Below is a small trained network, with its code and all its weights. Each question gives an input and a class and asks what happens when units are switched off, that is, made to give their printed mean instead of their output.

import numpy as np


def w(rows, s, z=0):
    codes = np.array(rows[::2]) - 128.0
    scale = np.full(codes.shape[1], s)
    scale[-1] = z or s
    return codes * scale


def f(y):
    return y / 2 * (1 + np.tanh(0.7978845608 * (y + 0.044715 * y**3)))


def log_softmax(a):
    a = a - a.max(-1, keepdims=True)
    return a - np.log(np.exp(a).sum(-1, keepdims=True))


def net(x, mask):
    res = np.array(x, float).reshape(1, 6) / 4 @ E
    y = f(res @ A[0][:, :-1].T + A[0][:, -1])
    res = res + np.where(mask, y, B[0][:, -1]) @ B[0][:, :-1]
    return log_softmax(res[-1] @ U[:, :-1].T + U[:, -1])


A, B = {}, {}
E = w([
[127,129,128,128,128],'x0',
[107,51,107,101,1],'x1',
[236,122,96,159,109],'x2',
[115,12,90,148,198],'x3',
[90,183,29,153,129],'x4',
[106,128,156,243,107],'x5',
],0.0095)
A[0] = w([
[190,138,99,147,126,59],'N1',
[156,217,164,146,228,14],'N2',
[79,141,163,254,111,41],'N3',
[135,135,149,232,110,96],'N4',
[109,187,42,145,144,93],'N5',
[129,105,138,129,99,252],'N6',
[166,114,221,112,146,74],'N7',
[144,202,157,116,107,105],'N8',
[110,85,106,115,169,120],'N9',
[94,111,31,130,50,116],'N10',
[146,133,100,64,149,71],'N11',
[229,146,82,153,131,135],'N12',
[126,149,132,104,44,70],'N13',
[136,185,154,119,97,86],'N14',
[144,127,124,153,242,65],'N15',
[99,106,139,195,94,159],'N16',
[215,108,103,151,93,117],'N17',
[131,146,132,128,119,68],'N18',
[145,127,95,32,138,81],'N19',
[22,136,158,89,143,124],'N20',
[162,102,216,110,127,87],'N21',
[100,184,37,147,150,101],'N22',
[189,123,226,130,166,120],'N23',
[38,149,163,104,150,60],'N24',
[138,215,89,154,219,45],'N25',
[144,133,87,24,143,97],'N26',
[139,210,148,116,106,114],'N27',
[112,144,148,170,145,126],'N28',
[99,180,29,156,146,96],'N29',
[156,157,91,30,172,108],'N30',
[143,183,149,120,99,90],'N31',
[106,173,48,143,140,89],'N32',
[151,231,184,125,144,105],'N33',
[123,55,75,150,197,126],'N34',
[93,152,146,114,123,53],'N35',
[132,183,154,112,82,100],'N36',
[223,119,101,147,103,102],'N37',
[15,115,162,120,111,166],'N38',
],0.0099,0.0042)
B[0] = w([
[60,203,118,120,190,149],'N1',
[169,120,68,19,2,244],'N2',
[247,181,163,184,121,230],'N3',
[200,171,134,134,122,208],'N4',
[87,111,187,126,137,212],'N5',
[112,120,109,87,111,215],'N6',
[67,110,226,139,142,191],'N7',
[102,53,74,186,172,197],'N8',
[143,113,97,142,139,186],'N9',
[103,87,204,69,46,254],'N10',
[180,137,140,149,130,165],'N11',
[67,184,107,89,201,215],'N12',
[121,79,87,126,94,203],'N13',
[116,82,98,189,160,174],'N14',
[121,87,56,122,52,231],'N15',
[202,143,116,116,104,204],'N16',
[74,188,79,65,174,209],'N17',
[133,116,127,125,121,117],'N18',
[216,156,154,183,107,207],'N19',
[105,193,74,113,171,237],'N20',
[44,99,232,112,137,194],'N21',
[83,107,225,148,153,222],'N22',
[87,114,190,103,132,219],'N23',
[89,193,88,100,196,198],'N24',
[129,97,155,28,29,241],'N25',
[234,166,160,190,118,224],'N26',
[115,69,90,174,153,207],'N27',
[182,144,123,123,118,163],'N28',
[87,110,222,146,150,226],'N29',
[221,154,149,180,133,225],'N30',
[94,94,95,176,140,171],'N31',
[75,98,218,137,148,196],'N32',
[128,74,77,146,125,234],'N33',
[110,58,73,184,157,251],'N34',
[112,136,99,127,139,133],'N35',
[118,72,93,177,155,189],'N36',
[74,207,74,85,179,202],'N37',
[129,195,73,85,156,249],'N38',
],0.0088,0.0058)
U = w([
[128,101,110,53,38,255],'0',
[73,113,252,126,151,118],'1',
[89,242,69,92,198,85],'2',
[121,35,47,209,150,71],'3',
[234,198,165,184,118,67],'4',
],0.014,0.0043)

Each question gives the input, the list of numbers given to net, and the class t.
The units are the neurons (one row each of A and B). Each row of codes is followed by its name. A weight is (code - 128) times the scale printed after its matrix; where a second scale follows, it is the last column's (A, B and U).
mask holds one flag per neuron, in row order. A switched-off neuron (its flag False) gives its mean, the last column of its row in B, instead of its output. The means were averaged over made-up inputs and are rounded, as every weight is.
A unit's drop is (log p(t) with every unit on - log p(t) with that unit switched off) / (log p(t) with every unit on - log p(t) with every unit switched off).
The circuit of an input: a set's keep is (log p(t) with only the set's units on - log p(t) with every unit switched off) / (log p(t) with every unit on - log p(t) with every unit switched off). Starting from the 12 units with the biggest drops (on a tie, the unit counted first), units are removed one at a time, each time the one whose removal leaves the highest keep (on an exact tie, the one counted first), for as long as the keep stays at least 0.8.
units of the circuit, in order: the units of the circuit, biggest drop first
most important unit: the unit with the biggest drop
k most important neurons: the k neurons with the biggest drops, biggest first
drop when u is switched off: that unit's drop, to one decimal
input [5,-4,-6,6,4,4], class 2: units of the circuit, in order : [N38]
input [2,5,6,-7,5,-8], class 4: 3 most important neurons : [N26; N19; N30]
input [-1,-7,8,-4,-4,-2], class 2: 3 most important neurons : [N12; N37; N1]
input [-3,5,-8,-6,2,-8], class 2: 2 most important neurons : [N20; N24]
input [5,6,5,3,-7,-3], class 1: units of the circuit, in order : [N21; N2]
input [3,-7,3,-3,-2,-8], class 4: 3 most important neurons : [N30; N26; N19]
input [0,7,3,-2,-8,7], class 1: 4 most important neurons : [N21; N2; N7; N15]
input [1,-3,6,-2,-5,3], class 2: units of the circuit, in order : [N37; N12]
input [-3,-6,5,1,-6,-4], class 0: 2 most important neurons : [N2; N15]
input [-5,4,-2,7,-6,-2], class 3: 2 most important neurons : [N34; N10]
input [7,-1,5,-7,6,-6], class 3: 3 most important neurons : [N8; N27; N33]
input [3,7,-2,-7,-8,-2], class 1: 3 most important neurons : [N21; N7; N2]
input [-8,-7,6,4,5,1], class 0: 2 most important neurons : [N25; N2]
input [-2,6,5,6,2,4], class 0: units of the circuit, in order : [N10]
input [-8,7,-8,-1,6,4], class 2: 2 most important neurons : [N38; N20]
input [-3,4,3,-4,-5,-7], class 4: 2 most important neurons : [N26; N19]
input [6,-2,5,-1,-6,5], class 1: drop when N7 is switched off : 0.2
input [7,3,3,-3,-1,-5], class 4: drop when N19 is switched off : 0.1
input [7,-5,4,1,-5,-8], class 4: drop when N30 is switched off : 0.3
input [7,8,3,5,-1,8], class 0: most important unit : N10
